Below are the code and all the weights of a small trained network. Each question names an input and a class and asks about switching units off, where a switched-off unit gives its printed mean instead of its output.

import numpy as np


def w(rows, s, z=0):
    codes = np.array(rows[::2]) - 128.0
    scale = np.full(codes.shape[1], s)
    scale[-1] = z or s
    return codes * scale


def norm(h):
    return h / np.sqrt((h * h).mean(-1, keepdims=True) + 1e-5)


def f(y):
    return np.maximum(y, 0)


def log_softmax(a):
    a = a - a.max(-1, keepdims=True)
    return a - np.log(np.exp(a).sum(-1, keepdims=True))


def net(x, mask):
    res = np.array(x, float).reshape(1, 6) / 4 @ E
    u = 0
    for l in range(3):
        y = f(norm(res) @ A[l][:, :-1].T + A[l][:, -1])
        res = res + np.where(mask[u : u + 3], y, B[l][:, -1]) @ B[l][:, :-1]
        u += 3
    return log_softmax(norm(res)[-1] @ U[:, :-1].T + U[:, -1])


A, B = {}, {}
E = w([
[56,146,131,106,142,225,113,176,194,114,131,170],'x0',
[204,161,173,165,101,111,211,172,104,181,67,138],'x1',
[140,147,119,158,252,58,173,209,226,64,44,190],'x2',
[148,79,116,154,100,164,122,99,111,103,110,185],'x3',
[143,82,105,77,66,85,116,167,180,136,143,125],'x4',
[183,120,166,107,115,152,128,93,71,128,137,69],'x5',
],0.012)
A[0] = w([
[97,127,181,126,205,205,66,72,134,79,206,63,34],'L0N1',
[163,85,177,111,129,120,157,71,70,144,46,162,6],'L0N2',
[254,131,90,174,159,46,198,123,133,115,88,64,1],'L0N3',
],0.0064,0.0073)
B[0] = w([
[106,117,127,110,167,142,163,133,102,18,172,83,252],'L0N1',
[156,155,169,144,156,149,143,117,113,81,99,168,157],'L0N2',
[194,82,150,126,132,125,140,153,176,128,112,6,246],'L0N3',
],0.017,0.0031)
A[1] = w([
[141,146,129,120,77,120,201,158,173,104,156,84,235],'L1N1',
[138,14,35,81,85,63,2,103,212,77,172,174,4],'L1N2',
[159,118,92,123,202,91,228,162,155,92,46,206,204],'L1N3',
],0.006,0.0038)
B[1] = w([
[85,152,199,84,174,67,94,198,1,144,209,162,236],'L1N1',
[165,79,66,44,18,44,93,152,98,90,131,222,205],'L1N2',
[92,144,202,231,177,152,121,131,157,133,64,195,254],'L1N3',
],0.0083,0.0067)
A[2] = w([
[195,107,177,193,110,182,108,92,95,132,155,142,1],'L2N1',
[154,161,173,138,165,99,149,105,78,136,86,133,79],'L2N2',
[98,128,139,135,115,254,60,42,53,154,202,82,1],'L2N3',
],0.0088,0.0046)
B[2] = w([
[128,15,141,97,117,184,97,112,44,178,32,246,165],'L2N1',
[138,44,111,124,107,68,120,61,153,72,210,152,187],'L2N2',
[159,230,1,166,122,172,165,78,248,185,62,58,254],'L2N3',
],0.009,0.0078)
U = w([
[36,163,167,183,210,139,144,214,223,84,86,222,124],'0',
[98,193,174,84,73,136,154,185,125,212,210,84,58],'1',
[71,157,116,188,184,47,122,59,109,104,166,135,50],'2',
[179,77,195,201,128,146,175,87,47,115,73,190,45],'3',
[149,179,56,157,41,175,152,57,134,235,95,82,74],'4',
[78,58,73,58,59,77,77,131,110,84,211,155,253],'5',
[65,196,53,103,156,194,133,66,135,67,188,26,132],'6',
[195,105,204,156,154,2,188,162,103,123,116,53,247],'7',
],0.019,0.0037)

Each question gives the input, the list of numbers given to net, and the class t.
The units are the neurons (one row each of A and B). Each row of codes is followed by its name. A weight is (code - 128) times the scale printed after its matrix; where a second scale follows, it is the last column's (A, B and U).
mask holds one flag per neuron, layer by layer. A switched-off neuron (its flag False) gives its mean, the last column of its row in B, instead of its output. The means were averaged over made-up inputs and are rounded, as every weight is.
A unit's drop is (log p(t) with every unit on - log p(t) with that unit switched off) / (log p(t) with every unit on - log p(t) with every unit switched off).
The circuit of an input: a set's keep is (log p(t) with only the set's units on - log p(t) with every unit switched off) / (log p(t) with every unit on - log p(t) with every unit switched off). Starting from all 9 units, units are removed one at a time, each time the one whose removal leaves the highest keep (on an exact tie, the one counted first), for as long as the keep stays at least 0.8.
circuit, biggest first: the units of the circuit, biggest drop first
unit that matters most: the unit with the biggest drop
k most important neurons: the k neurons with the biggest drops, biggest first
k most important neurons of layer l: the k neurons of layer l with the biggest drops, biggest first
drop when u is switched off: that unit's drop, to one decimal
input [-7,-5,1,-3,3,2], class 5: 2 most important neurons of layer 1 => [L1N2 L1N3]
input [4,-4,0,-4,-1,-3], class 6: 2 most important neurons => [L1N3 L0N1]
input [4,-8,5,-5,4,7], class 5: unit that matters most => L2N3
input [-8,-4,-6,-8,2,-3], class 4: 3 most important neurons => [L2N3 L0N1 L2N2]
input [4,0,-4,5,-5,6], class 4: 2 most important neurons => [L2N3 L2N1]
input [7,-6,-6,3,6,8], class 6: 2 most important neurons => [L2N3 L0N1]
input [1,-1,1,-7,6,-3], class 5: 2 most important neurons => [L1N2 L2N3]
input [1,4,6,3,-1,4], class 7: 2 most important neurons => [L0N3 L2N2]
input [-7,-6,-6,2,-2,-5], class 4: 3 most important neurons => [L2N3 L1N1 L2N2]
input [-7,-7,-6,-5,0,-5], class 6: 2 most important neurons => [L2N3 L0N1]
input [1,3,-3,-8,-5,-2], class 4: 2 most important neurons => [L0N1 L0N3]
input [-4,5,-7,8,-7,4], class 4: 2 most important neurons => [L2N3 L1N3]
input [5,-6,-4,-1,4,2], class 6: drop when L0N1 is switched off => 1.4
input [7,-8,3,5,3,0], class 5: circuit, biggest first => [L1N2]
input [-5,-8,-1,5,-6,-8], class 5: drop when L2N3 is switched off => 0.1
input [-7,-4,-7,-7,-2,-7], class 4: drop when L0N3 is switched off => 0.1
input [4,6,-7,-7,-4,-1], class 4: drop when L0N2 is switched off => 0.0
